Below are the code and all the weights of a small trained network. Each question names an input and a class and asks about switching units off, where a switched-off unit gives its printed mean instead of its output.

import numpy as np


def w(rows, s, z=0):
    codes = np.array(rows[::2]) - 128.0
    scale = np.full(codes.shape[1], s)
    scale[-1] = z or s
    return codes * scale


def f(y):
    return y / 2 * (1 + np.tanh(0.7978845608 * (y + 0.044715 * y**3)))


def log_softmax(a):
    a = a - a.max(-1, keepdims=True)
    return a - np.log(np.exp(a).sum(-1, keepdims=True))


def net(x, mask):
    res = np.array(x, float).reshape(1, 6) / 4 @ E
    y = f(res @ A[0][:, :-1].T + A[0][:, -1])
    res = res + np.where(mask, y, B[0][:, -1]) @ B[0][:, :-1]
    return log_softmax(res[-1] @ U[:, :-1].T + U[:, -1])


A, B = {}, {}
E = w([
[120,121,126,125,126,117,129,136,115,135,120],'x0',
[20,138,112,80,110,173,250,115,102,41,150],'x1',
[88,179,108,160,163,250,85,130,86,228,80],'x2',
[129,121,128,118,125,130,122,123,126,130,125],'x3',
[127,127,128,127,133,124,135,127,126,137,131],'x4',
[178,80,193,117,181,158,179,160,146,94,41],'x5',
],0.014)
A[0] = w([
[219,104,145,139,128,33,75,116,165,127,139,182],'N1',
[45,182,106,119,146,255,159,110,96,141,90,78],'N2',
[192,92,160,141,114,26,88,156,188,123,160,178],'N3',
[100,89,116,62,63,61,208,127,163,24,168,149],'N4',
[154,90,240,127,214,160,163,154,136,90,40,179],'N5',
[164,110,149,130,93,78,98,157,171,151,164,140],'N6',
[95,203,51,136,51,83,71,64,87,147,224,248],'N7',
[176,141,125,176,150,159,44,151,131,212,99,146],'N8',
[144,158,127,157,175,147,68,137,134,177,82,130],'N9',
],0.0086,0.011)
B[0] = w([
[116,76,80,125,126,213,157,190,89,161,118,230],'N1',
[110,89,89,144,109,218,135,179,73,157,118,212],'N2',
[88,90,64,158,85,205,153,186,96,150,138,228],'N3',
[130,136,177,145,91,60,170,94,157,74,173,243],'N4',
[204,72,149,89,148,128,191,177,137,110,83,233],'N5',
[66,153,100,137,137,160,97,122,96,133,141,179],'N6',
[5,158,78,177,131,117,48,88,123,167,189,250],'N7',
[140,196,162,81,194,67,57,69,165,143,73,218],'N8',
[172,131,127,128,191,86,106,109,176,137,87,189],'N9',
],0.012,0.02)
U = w([
[80,118,91,147,105,197,114,152,81,178,176,233],'0',
[173,62,115,106,119,209,186,210,104,147,90,187],'1',
[121,198,136,117,160,55,79,36,167,177,129,3],'2',
[242,128,215,83,170,89,118,118,185,151,69,56],'3',
[92,157,145,145,76,11,140,46,167,102,189,136],'4',
[205,92,245,103,104,48,192,137,156,64,148,16],'5',
],0.011,0.0016)

Each question gives the input, the list of numbers given to net, and the class t.
The units are the neurons (one row each of A and B). Each row of codes is followed by its name. A weight is (code - 128) times the scale printed after its matrix; where a second scale follows, it is the last column's (A, B and U).
mask holds one flag per neuron, in row order. A switched-off neuron (its flag False) gives its mean, the last column of its row in B, instead of its output. The means were averaged over made-up inputs and are rounded, as every weight is.
A unit's drop is (log p(t) with every unit on - log p(t) with that unit switched off) / (log p(t) with every unit on - log p(t) with every unit switched off).
The circuit of an input: a set's keep is (log p(t) with only the set's units on - log p(t) with every unit switched off) / (log p(t) with every unit on - log p(t) with every unit switched off). Starting from all 9 units, units are removed one at a time, each time the one whose removal leaves the highest keep (on an exact tie, the one counted first), for as long as the keep stays at least 0.8.
circuit, biggest first: the units of the circuit, biggest drop first
most important unit: the unit with the biggest drop
k most important neurons: the k neurons with the biggest drops, biggest first
drop of u: that unit's drop, to one decimal
input [2,-1,8,-3,8,2], class 3: most important unit	N8
input [-6,1,7,8,1,1], class 1: 3 most important neurons	(N2, N7, N4)
input [6,0,-8,-5,-1,-7], class 0: 4 most important neurons	(N3, N1, N8, N6)
input [-2,3,-7,4,-1,0], class 4: 2 most important neurons	(N4, N5)
input [-3,-5,1,-3,-2,0], class 2: 3 most important neurons	(N8, N2, N5)
input [7,1,0,3,-1,3], class 5: 3 most important neurons	(N1, N3, N2)
input [-1,1,-4,4,4,-6], class 4: 2 most important neurons	(N4, N2)
input [-1,-7,2,-5,-8,1], class 3: 2 most important neurons	(N8, N7)
input [3,3,0,-1,8,5], class 5: 2 most important neurons	(N1, N3)
input [-6,-8,3,6,5,-5], class 2: drop of N8	1.4
input [7,7,7,-1,-8,1], class 1: drop of N7	1.0
input [2,-7,2,6,4,4], class 3: drop of N8	1.5
input [-1,-2,0,7,6,1], class 1: 2 most important neurons	(N7, N4)
input [-8,-8,3,-2,0,8], class 3: circuit, biggest first	(N8)
